(in the rows, 128 means zero)
Facts:
baflek (Θ bastis)
bakla (Θ brilu) (β binem)
baskan (Θ ramik) (β libas)
bidren (η gibru) (Θ mepar) (β defi)
bikoplam (η naklezu,regren) (Θ grubro) (β naklezu)
binem (Θ brilu) (β dotre)
bomi (η zizutrik) (Θ ploklon) (β pokin)
boskos (Θ nubul) (β kister)
boze (Θ kebok) (β zimustam)
brarir (Θ zomafe) (β stoske)
brulo (Θ bupon) (β nuku)
bruskadruk (Θ bupon) (β brulo)
brusti (Θ luklum) (β drazom)
buguk (Θ tepatru) (β klosken)
buklol (Θ ramik)
bulir (Θ zomafe) (β somi)
buzen (Θ mepar) (β florur)
dakle (Θ tridras) (β plisko)
defi (η bidren) (Θ mepar) (β pluraze)
deflastu (Θ luklum) (β stomik)
deski (Θ bastis) (β gefu)
deton (η ziran,rekida) (Θ mafo) (β klivu)
dilur (η dugra) (Θ vopli) (β dugra)
disken (η bulir) (Θ zomafe) (β gastun)
doplonim (η zudus) (Θ zoras) (β zudus)
dotre (Θ brilu) (β sostun)
drakek (η nolel,muklok) (Θ trostel) (β grorusto)
drazom (η grukledo) (Θ luklum) (β skaskor)
dreplik (η driplo) (Θ komatre) (β driplo)
drifin (Θ maplol) (β kludra)
drikul (Θ stufleno) (β reflo)
drimes (Θ stufleno) (β drikul)
drini (Θ bastis) (β baflek)
driplo (Θ komatre) (β skirar)
dromu (Θ vopli) (β sapa)
drusu (η zisebo) (Θ trostel) (β drakek)
dugra (η dilur) (Θ vopli) (β reflu)
dugri (Θ ramik) (β buklol)
flabreba (Θ komatre) (β dreplik)
flaklo (Θ zomafe) (β disken)
flifar (η sostun) (Θ brilu)
fliplinam (Θ maplol) (β sagrik)
florur (η treve) (Θ mepar) (β sopobol)
floseskin (Θ trostel)
fluvos (Θ nuten)
fuska (Θ bastis) (β drini)
fuze (η skirar) (Θ komatre) (β flabreba)
gastun (η disken) (Θ zomafe) (β brarir)
gefas (Θ kebok) (β klegifam)
gefu (Θ bastis) (β trivos)
gegrudo (Θ vugres) (β skilibram)
gesas (η dotre) (Θ brilu) (β flifar)
gibru (Θ mepar)
gilin (η zimustam) (Θ kebok) (β laskim)
gitepon (Θ bupon) (β seklos)
gonom (Θ tepatru) (β neta)
goplutok (η grosku,kugur) (Θ nubul) (β kugur)
graplal (η tipos,grepu,plaplir) (Θ mafo) (β grepu)
grepu (Θ mafo)
grorusto (Θ trostel) (β muklok)
grosku (Θ nubul) (β boskos)
grozem (Θ nuten) (β fluvos)
grukledo (Θ luklum) (β deflastu)
gudropas (Θ maplol) (β drifin)
gugaste (η lipem) (Θ stufleno) (β drimes)
gusepla (Θ brilu) (β replasam)
kife (Θ ploklon) (β zizutrik)
kigru (Θ pligrok) (β sigamol)
kister (η grosku) (Θ nubul)
klaplutrul (η ziran,graplal) (Θ mafo) (β plaplir)
kledra (Θ tridras) (β rasko)
klegifam (Θ kebok) (β gilin)
klimakek (Θ ploklon)
klivu (Θ mafo) (β tipos)
klosken (η gonom) (Θ tepatru) (β rerul)
kludra (η sagrik,pafudim) (Θ maplol) (β pafudim)
klugis (Θ mubru)
korek (Θ mubru) (β sonoklim)
kosi (Θ mubru) (β plestor)
kugur (Θ nubul) (β pudrus)
laplu (Θ vopli) (β stetre)
laskim (Θ kebok) (β boze)
libas (Θ ramik) (β dugri)
libruk (η pafudim) (Θ maplol)
lipem (Θ stufleno) (β vudul)
lobogar (Θ maplol) (β gudropas)
mese (Θ bupon)
mopler (η trege) (Θ vugres) (β trege)
muklok (η drakek) (Θ trostel) (β nolel)
naklezu (η skurak) (Θ grubro) (β skurak)
nebem (Θ skatran) (β nopom)
neta (Θ tepatru) (β skadal)
nilan (Θ stufleno) (β gugaste)
nofir (Θ nubul) (β grosku)
nolel (Θ trostel) (β floseskin)
nopla (Θ bastis) (β deski)
nopom (Θ skatran)
nufam (Θ zomafe)
nuku (Θ bupon) (β sodro)
nustum (Θ luklum) (β brusti)
pafudim (Θ maplol) (β fliplinam)
pigreru (η defi,bidren) (Θ mepar) (β treve)
plaplir (η klivu) (Θ mafo) (β rekida)
plazum (Θ maplol) (β lobogar)
pleleflum (Θ tepatru) (β stibu)
plestor (η korek) (Θ mubru) (β zabas)
plisko (η dakle) (Θ tridras)
plitim (Θ narul) (β truplu)
pluraze (η pigreru,florur) (Θ mepar) (β gibru)
pokin (Θ ploklon) (β klimakek)
pudrus (Θ nubul) (β nofir)
rasko (Θ tridras) (β dakle)
reflo (η drimes) (Θ stufleno) (β robur)
reflu (η dromu,dilur) (Θ vopli)
regren (Θ grubro) (β roskar)
rekida (η grepu) (Θ mafo) (β deton)
replasam (η flifar,sostun) (Θ brilu) (β bakla)
rerul (η pleleflum) (Θ tepatru)
robur (Θ stufleno) (β lipem)
roskar (Θ grubro) (β bikoplam)
sagrik (Θ maplol) (β libruk)
sapa (Θ vopli) (β laplu)
seklos (Θ bupon) (β mese)
serun (Θ bastis) (β nopla)
sigamol (η kigru) (Θ pligrok)
sikeras (Θ stufleno) (β nilan)
skadal (Θ tepatru) (β pleleflum)
skagos (Θ narul) (β skatron)
skaskor (Θ luklum) (β grukledo)
skatron (Θ narul) (β ziske)
skilibram (Θ vugres) (β mopler)
skirar (η flabreba) (Θ komatre)
skurak (Θ grubro)
sodro (Θ bupon) (β tiflu)
somi (Θ zomafe) (β flaklo)
sonoklim (Θ mubru) (β stika)
sopobol (Θ mepar) (β bidren)
sostun (Θ brilu) (β gesas)
stetre (η dilur) (Θ vopli) (β dilur)
stetri (η stibu) (Θ tepatru) (β gonom)
stibu (Θ tepatru) (β buguk)
stika (η korek) (Θ mubru) (β kosi)
stomik (η nustum) (Θ luklum)
stoske (η bulir) (Θ zomafe) (β nufam)
stuke (Θ narul) (β plitim)
sudrik (Θ skatran) (β nebem)
tiflu (η bruskadruk) (Θ bupon) (β gitepon)
tikul (Θ nuten) (β trebo)
tipos (Θ mafo) (β graplal)
tonor (η skagos) (Θ narul) (β stuke)
trebo (η fluvos) (Θ nuten) (β grozem)
trege (Θ vugres)
treve (Θ mepar) (β buzen)
triflaban (η doplonim) (Θ zoras)
trivos (Θ bastis) (β fuska)
truplu (Θ narul) (β skagos)
vedubek (Θ skatran) (β sudrik)
vigra (η nustum) (Θ luklum) (β nustum)
vudul (Θ stufleno)
vufler (η trege) (Θ vugres) (β gegrudo)
zabas (η korek) (Θ mubru) (β klugis)
zimustam (Θ kebok)
ziran (Θ mafo) (β klaplutrul)
zisebo (Θ trostel) (β drusu)
ziske (η plitim) (Θ narul)
zizutrik (η bomi) (Θ ploklon) (β bomi)
zudus (Θ zoras) (β triflaban)

Known rows:
[117 122 130 139 124 138 124 128 124 152 156 130 107 123 133 142 112 103
 145 133 145 156 121 137 143 141] : gilin
[134 121 130 153 124 126 115 122 118 137 154 138 127 116 125 148 128 114
 135 134 132 131 127 135 137 113] : pokin
[134 122 130 153 123 125 115 122 117 138 153 138 128 116 126 148 128 114
 135 133 134 132 127 135 136 113] : laskim
[130 125 126 146 121 147 133 136 124 139 140 118 130 113 115 153 136  88
 128 134 137 152 143 125 158 108] : kledra
[134 121 132 156 125 119 110 116 112 139 160 143 128 118 131 145 123 124
 139 133 136 129 121 136 128 116] : grosku
[116 121 132 147 118 130 114 124 112 154 162 130 107 125 141 139 109 114
 153 124 155 150 115 133 134 140] : drazom
[124 119 144 152 126 112  99 107 100 160 176 151 108 126 150 126  99 142
 159 131 152 144  97 145 111 147] : stoske
[150  99 114 126 154  96 138 127 101 173 219 216 124 135 128 139  92 119
 178 157 132  90  95 191 102 153] : libruk
[144 104 109 119 148 122 159 147 109 175 199 186 128 132 115 150 101  84
 170 155 139 116 116 178 129 147] : kludra
[157 108 104 127 142 130 166 156 109 160 184 172 152 121  98 164 124  70
 154 154 135 111 137 166 143 116] : gudropas
[156 123 167 137 132 133  68  71 167 142 171 184 110  85  95 131 144 140
 155 137 124 119 147 161 104 128] : tipos
[114 127 128 132 123 151 136 138 129 154 145 116 106 122 126 145 115  86
 143 134 147 173 130 132 157 139] : vufler
[129 144 116 139 101 111 162 118 143 137 131 158 134 155 117 147 132 173
  84 136 127 140 143 152 147 129] : skadal
[145 132 192 110 130 152  86  84 163 180 163 160  85  93  75 119 125 113
 162 140 133 187 144 167 122 157] : rekida
[121 117 135 148 127 110 101 108 114 151 173 158 105 128 148 131 103 136
 153 134 139 128 101 147 116 146] : ziske
[132 120 131 161 117 125 110 123 107 140 157 130 130 115 131 148 126 117
 141 123 146 132 127 127 135 110] : binem
[135 117 134 165 119 112 100 113 102 139 166 144 129 118 138 143 121 134
 144 125 143 120 117 134 121 113] : fuska

Rows:
No name comes twice in this set of rows, the named rows included.
[137 131 176 110 130 162  92  91 173 171 158 154  87  91  83 126 132 103
 163 139 138 181 152 160 129 156] => plaplir
[117 122 135 138 131 127 117 117 119 157 166 146 101 126 141 132 105 120
 153 138 143 154 107 146 126 148] => skirar
[153 128 203 115 136 123  64  62 151 182 184 188  80  97  86 106 115 148
 170 143 127 166 123 183  94 162] => graplal
[160 106 105 130 144 124 161 151 106 160 188 178 151 121 101 161 120  79
 155 155 132 105 134 170 136 117] => drifin
[126 148 113 134  98 124 172 128 148 138 121 144 134 152 110 153 136 156
  81 136 130 155 152 146 161 127] => gonom
[129 146 114 137  99 118 167 123 145 138 125 152 133 153 112 149 134 163
  82 135 129 146 148 149 155 128] => neta
[165 123 187 137 135 115  57  57 152 154 181 197 106  88  90 119 135 159
 159 141 118 125 134 173  88 132] => grepu
[152 124 164 135 131 140  73  76 168 143 166 177 110  85  93 133 146 131
 155 138 125 127 153 157 110 128] => klivu
[131 141 118 142 103  98 152 108 137 137 140 173 130 157 124 143 128 191
  86 137 125 128 133 159 134 132] => stibu
[140 108 146 124 140 176  95  72 184 112 184 168  70  69  81 108 182 123
 140 149 132 132 137 152 154  94] => mafo

Now the same things, written a new way:
Known rows:
[131 211 112 139 134 219 118 129 110 173 134 150 199 131 184  47 245 138
 147 106 166 123 104 151 140 118 139] : tepatru
[123 201 104 118 128 231 131 118 132 169 151 144 197 131 191  66 189 132
 120 111 111 134  97 109 160 104 104] : stibu
[169 142  89 168 136  96 131 170 207 174 165 151 194  81 183  57 134 133
 140 105  78  92  95 131 194 155 136] : nilan
[ 64 105 107 103 159 134 149 124 151 191 164 170 114 125 111  23 173 170
 129  86  93 126  34 102 165 144 131] : drakek
[108 131 101 112 138 124 122 122 164 163 124 117 151 137 149  88 166 147
 148 104 100 126  94 124 181 141 114] : drusu
[121 132 105 112 131 127 130 129 157 164 127 130 171 119 160  98 154 135
 140 107 112 135  83 129 158 139 120] : gegrudo
[117 124 107  99 121 123 149 114 155 177 131 133 170 136 168 111 151 143
 133  89 108 143  85 132 161 145 114] : dotre
[100 121 108  96 122 122 154 111 154 179 134 133 162 153 159 102 169 154
 131  76 106 133 107 121 191 153  99] : gesas
[115 153  55  89 112  84 144  74 139 145 141 127 116  91 191  87 223 141
 115 144 108 121 112 100 190 184  87] : bomi
[117 129 109 107 124 130 148 130 150 171 131 142 183 121 164 101 160 135
 130  94 120 136  93 124 166 145 111] : nebem
[120 132 106 111 131 128 134 130 156 166 128 133 173 119 162  99 157 135
 138 105 114 135  86 128 158 140 119] : libas
[124 136 117 128 130 113 135 140 129 174 114 147 181 121 156  85 214 140
 159  90 173 125  99 166 145 160 147] : grubro
[ 99 127 107 107 129 128 146 128 155 171 128 131 165 140 151  89 177 151
 133  86 112 123 117 117 195 148  97] : naklezu
[ 70 124 111 164 144  87 147 197 128 188 124 126 164 102 165  90 212  91
 161 136 228 156  89 139 168 104 106] : mafo
[150  98 106 127 110 154 131 133  81 136  85 165 159  70  89  84 177 101
 167  87 185  98 139 127 160 164 165] : mepar
[123 134 116 126 129 112 137 137 130 177 115 146 179 125 157  87 210 142
 160  88 169 127  97 168 145 160 146] : narul
[122 131 104 110 131 127 128 126 159 165 125 126 166 122 161 100 152 137
 143 107 107 137  80 130 156 137 121] : kugur

Rows:
No name comes twice in this set of rows, the named rows included.
[ 93 121 104  96 114 130 158 116 166 181 120 118 166 145 160  99 167 168
 135  69 111 133 115 122 195 149 100] => stoske
[118 156  52  91 116  84 134  75 142 141 137 120 110  89 188  87 220 141
 122 153 104 120 105 104 187 181  93] => zizutrik
[118 130 106 111 127 130 141 132 154 169 128 135 177 121 162  99 158 137
 134  98 118 134  94 128 162 141 113] => zudus
[122 200 106 117 126 231 137 117 130 172 153 147 200 131 191  67 191 132
 116 108 114 135 100 108 163 107 102] => buguk
[159 135  99 158 120 101 170 169 191 187 177 174 217  88 191  62 144 133
 118  78  94  95 117 121 210 167 116] => vudul
[117 205  96 126 146 225  96 115 146 157 140 117 165 141 174  50 197 143
 141 127  94 122  96 109 174  99 108] => stetri
[ 97 125 111 105 126 130 156 128 149 174 132 140 175 141 154  90 180 149
 128  79 119 124 121 113 199 151  93] => triflaban
[ 97 124 110 105 125 130 155 129 151 175 131 136 171 143 152  89 180 152
 128  77 116 123 126 114 200 150  91] => skirar
[136  94 110 123 105 179 161 117  97 136 106 167 172  79 102 116 131  87
 132  81 131 121 126  81 199 173 124] => gibru
[ 90 119 106  94 111 132 164 120 167 184 118 114 168 147 159  98 169 173
 133  61 113 132 127 122 198 147  94] => flifar
[165 139  95 163 129  99 148 170 200 179 169 161 203  83 186  58 138 133
 131  93  85  93 105 127 200 160 126] => drikul
[172 145 102 185 132  82 141 184 178 186 156 172 208  83 181  41 194 137
 155  82 139  79 114 167 185 178 160] => stufleno
[103 123 104  99 127 120 142 112 158 174 130 126 155 151 156 100 166 154
 138  85 100 132  99 125 186 148 105] => tiflu

The same things again, as new rows of numbers:
Known rows:
[120 109 135 123 126 122 146  99 142  97 128 117 131 126 105 134 125 103
 120 135 140 142 128 115 126 133 138 129] : nopla
[140 144 109 177 136 126 157 155 143 162 127 153 118 112 188 150 153 109
 162 155  98 142 173  79 145 174 102 166] : pligrok
[121 117 131 118 129 120 126 115 136 115 129 115 140 125 114 134 120 120
 121 119 127 135 132 112 134 131 125 121] : rasko
[121 117 132 118 128 121 126 114 135 115 130 115 139 124 114 133 120 121
 121 120 127 135 131 114 134 132 126 121] : sudrik
[120 109 134 123 124 122 146 101 142  97 128 117 131 126 105 134 126 103
 119 136 140 141 129 115 126 132 136 128] : somi
[133 133 137 131 131 121 128 116 125 132 134 125 138 135 129 119 131 127
 125 135 138 132 106 133 126 128 130 112] : driplo
[119 114 133 116 129 118 124 110 140 113 130 111 145 122 109 137 118 118
 118 115 124 138 136 103 138 135 123 120] : baskan
[122 113 134 126 123 125 147 104 137 100 127 122 126 129 109 132 129 106
 122 139 144 137 125 125 122 128 140 130] : flaklo
[139 138 113 181 132 127 172 144 147 146 126 154 110 114 180 149 158  95
 160 168 109 145 167  81 138 174 113 171] : bupon
[124 122 140 122 134 108 129 101 137 122 134 111 155 128 118 129 121 118
 121 122 131 145 115 107 139 139 121 106] : regren
[139 134 125 142 118 141 155 124 115 115 127 145 100 139 131 115 142 120
 136 158 161 122 101 171 103 113 150 141] : nufam
[116 110 120 114 123 128 127 118 139 106 125 113 133 118 109 144 113 116
 124 110 125 133 148 113 134 131 122 136] : trebo
[139  78 138 120 114 114  93 146 150 147 149  95 145 111 134 116 156  67
  89 160 104 114 127  78 110 124 155  79] : dromu
[142 158 119 176 104 156  90 177 164 134  99 111 129  84 148  77 114 174
 110 118 149 126 195 151 191  93 194  67] : gudropas
[123 107  95  68  99  58 102 110  60 122 132 100 113 133 212 115 115 175
 113  96  95  88  51  88 104 121 140 129] : pleleflum
[124 120 129 123 127 124 128 117 131 117 129 118 135 126 119 131 122 123
 126 122 132 132 127 123 130 129 127 123] : bomi
[129 128 125 127 125 125 133 116 127 122 129 122 133 129 124 129 124 125
 131 126 139 132 119 135 128 128 124 125] : naklezu

Rows:
No name comes twice in this set of rows, the named rows included.
[123 118 144 121 133 111 130 100 139 116 134 112 151 129 112 127 124 115
 117 127 131 143 117 106 135 137 127 107] => zisebo
[131 129 113 130 115 145 140 134 119 115 124 136 105 129 126 127 127 127
 137 133 146 118 124 162 112 113 137 147] => ziske
[130 122 116 135 112 145 155 123 123 102 123 137  99 130 121 128 132 115
 138 146 155 123 123 161 107 115 145 152] => gesas
[117 114 110 115 118 133 134 120 135 103 123 114 125 116 111 148 110 118
 132 110 130 132 150 124 133 128 120 144] => bikoplam
[139 141 136 139 128 126 137 119 116 132 133 134 126 140 135 111 138 129
 131 146 149 128  92 153 116 120 136 117] => nolel
[123 122 142 122 135 110 123 105 137 124 133 112 153 128 118 128 123 119
 117 123 126 141 120 104 138 138 123 106] => kigru
[146  82 101 125  92 153 103 183 130 142 137 116  94 106 145 119 158  74
 110 165 116  86 144 133  85  99 165 125] => reflu
[110  98 123 114 118 125 147  98 149  83 124 110 129 116  95 149 114  97
 123 121 136 143 151 106 132 134 130 142] => vigra
[138 141 139 138 133 119 131 117 119 138 135 131 136 140 136 111 136 131
 128 141 143 131  93 144 123 125 132 109] => trege
[135 135 138 134 130 124 135 117 122 129 133 130 131 137 130 114 135 126
 127 142 145 129 100 145 119 123 135 116] => skagos

